Below are the code and all the weights of a small trained network. Each question names an input and a target symbol and asks about switching units off, where a switched-off unit gives its printed mean instead of its output.

import numpy as np


def w(rows, s, z=0):
    codes = np.array(rows[::2]) - 128.0
    scale = np.full(codes.shape[1], s)
    scale[-1] = z or s
    return codes * scale


def f(y):
    return np.maximum(y, 0)


def softmax(a):
    e = np.exp(a - a.max(-1, keepdims=True))
    return e / e.sum(-1, keepdims=True)


def log_softmax(a):
    a = a - a.max(-1, keepdims=True)
    return a - np.log(np.exp(a).sum(-1, keepdims=True))


def net(x, mask):
    ids = ['ΓΞΦβεμ'.index(c) for c in x.split()]
    T = len(ids)
    res = E[ids] + P[:T]
    u = 0
    for l in range(2):
        q, k, v = (res @ M[l].T for M in (Q, K, V))
        z = softmax(np.where(np.tri(T) > 0, q @ k.T / 3**0.5, -1e9)) @ v
        res = res + np.where(mask[u], z, O[l][:, -1]) @ O[l][:, :-1]
        u += 1
        y = f(res @ A[l][:, :-1].T + A[l][:, -1])
        res = res + np.where(mask[u : u + 4], y, B[l][:, -1]) @ B[l][:, :-1]
        u += 4
    return log_softmax(res[-1] @ U[:, :-1].T + U[:, -1])


Q, K, V, O, A, B = {}, {}, {}, {}, {}, {}
E = w([
[146,188,162,139,80,121,79],'Γ',
[207,61,77,113,173,122,72],'Ξ',
[155,106,179,142,88,161,101],'Φ',
[110,89,161,223,115,215,124],'β',
[46,165,167,157,255,62,92],'ε',
[153,190,188,164,122,89,160],'μ',
],0.015)
P = w([
[167,140,228,92,146,178,2],'0',
[108,140,129,165,155,151,108],'1',
[120,161,90,147,166,157,151],'2',
[79,117,78,189,96,105,125],'3',
[105,137,146,153,109,96,188],'4',
[114,147,72,134,99,121,174],'5',
[133,143,125,149,107,105,199],'6',
],0.0089)
Q[0] = w([
[69,210,137,73,186,166,202],'L0H0',
[3,207,216,188,164,158,182],'L0H0',
[173,7,99,171,138,145,229],'L0H0',
],0.0055)
K[0] = w([
[97,253,173,157,69,231,226],'L0H0',
[51,129,233,134,65,32,168],'L0H0',
[185,4,177,113,105,123,161],'L0H0',
],0.0051)
V[0] = w([
[198,148,120,1,185,70,91],'L0H0',
[77,160,213,180,158,165,189],'L0H0',
[141,32,92,183,218,97,206],'L0H0',
],0.0064)
O[0] = w([
[118,188,132,161,120,71,59,2],'L0H0',
[44,97,2,127,9,153,50,196],'L0H0',
[180,96,82,123,173,83,106,130],'L0H0',
],0.0078,0.0041)
A[0] = w([
[164,68,82,125,127,129,169,207],'L0N0',
[74,135,138,160,97,202,139,4],'L0N1',
[220,102,123,147,198,73,85,180],'L0N2',
[138,176,108,145,146,1,143,138],'L0N3',
],0.0099,0.0013)
B[0] = w([
[147,88,137,112,109,55,208,183],'L0N0',
[76,106,81,199,152,165,148,255],'L0N1',
[81,66,122,170,215,95,204,209],'L0N2',
[56,145,2,111,58,198,178,164],'L0N3',
],0.0099,0.0096)
Q[1] = w([
[197,254,158,84,92,58,139],'L1H0',
[99,217,165,79,34,130,101],'L1H0',
[103,98,131,189,219,185,129],'L1H0',
],0.006)
K[1] = w([
[119,192,130,140,36,161,18],'L1H0',
[153,254,180,144,105,124,90],'L1H0',
[132,55,125,61,153,118,189],'L1H0',
],0.0087)
V[1] = w([
[2,155,144,205,54,223,126],'L1H0',
[163,148,151,153,196,42,207],'L1H0',
[64,114,2,225,162,188,107],'L1H0',
],0.0044)
O[1] = w([
[186,167,121,133,96,109,147,152],'L1H0',
[76,75,148,43,39,90,142,181],'L1H0',
[155,254,169,91,70,88,129,252],'L1H0',
],0.0074,0.016)
A[1] = w([
[80,131,81,152,128,133,150,140],'L1N0',
[130,116,141,190,107,55,164,183],'L1N1',
[101,74,112,2,135,80,149,252],'L1N2',
[236,219,185,123,125,75,87,96],'L1N3',
],0.0068,0.0033)
B[1] = w([
[104,85,77,99,135,180,177,214],'L1N0',
[191,182,108,184,150,137,190,227],'L1N1',
[157,170,141,95,173,8,29,254],'L1N2',
[43,148,159,254,223,180,91,178],'L1N3',
],0.007,0.0097)
U = w([
[77,221,173,187,125,145,38,178],'Γ',
[141,188,92,103,75,126,238,153],'Ξ',
[77,155,52,83,114,164,53,3],'Φ',
[61,2,101,157,95,204,117,112],'β',
[152,62,109,208,167,100,82,81],'ε',
[191,160,217,40,50,138,91,169],'μ',
],0.0058,0.0048)

Each question gives the input, a string of symbols that net reads in full, and the target symbol t.
The units are the heads (3 rows each of Q, K, V and O) and the neurons (one row each of A and B). Each row of codes is followed by its name. A weight is (code - 128) times the scale printed after its matrix; where a second scale follows, it is the last column's (O, A, B and U).
mask holds one flag per unit, layer by layer, with each layer's heads first. A switched-off unit (its flag False) gives its mean, the last column of its rows in O or B, instead of its output. The means were averaged over made-up inputs and are rounded, as every weight is.
A unit's drop is (log p(t) with every unit on - log p(t) with that unit switched off) / (log p(t) with every unit on - log p(t) with every unit switched off).
The circuit of an input: a set's keep is (log p(t) with only the set's units on - log p(t) with every unit switched off) / (log p(t) with every unit on - log p(t) with every unit switched off). Starting from all 10 units, units are removed one at a time, each time the one whose removal leaves the highest keep (on an exact tie, the one counted first), for as long as the keep stays at least 0.8.
circuit, biggest first: the units of the circuit, biggest drop first
unit that matters most: the unit with the biggest drop
k most important neurons: the k neurons with the biggest drops, biggest first
k most important neurons of layer l: the k neurons of layer l with the biggest drops, biggest first
drop of u: that unit's drop, to one decimal
input Ξ β β, target β: 2 most important neurons => (L0N2, L0N1)
input Γ β β Φ, target Γ: circuit, biggest first => (L1H0, L1N3, L0N1, L0N2)
input Φ μ Ξ Γ β Φ, target μ: unit that matters most => L0N2
input μ ε β, target Γ: circuit, biggest first => (L1H0, L0H0, L0N2, L0N0)
input ε β μ, target Γ: circuit, biggest first => (L1H0, L1N3, L0N0, L0N1)
input β β Φ μ, target Γ: 3 most important neurons of layer 0 => (L0N1, L0N0, L0N2)
input β β β ε Φ, target Γ: 3 most important neurons of layer 0 => (L0N1, L0N2, L0N3)
input β Φ Γ, target Γ: 2 most important neurons => (L1N3, L0N0)
input μ Ξ β, target β: 2 most important neurons => (L0N1, L1N2)
input Ξ β ε, target Φ: drop of L1N0 => 0.0
input β β μ β, target Ξ: drop of L0N0 => 0.1
input β ε β β, target Ξ: drop of L1N2 => 0.1
input β β β β Γ Ξ, target ε: drop of L0N3 => -0.1
input μ ε β β β Ξ, target ε: most important neuron => (L0N2)
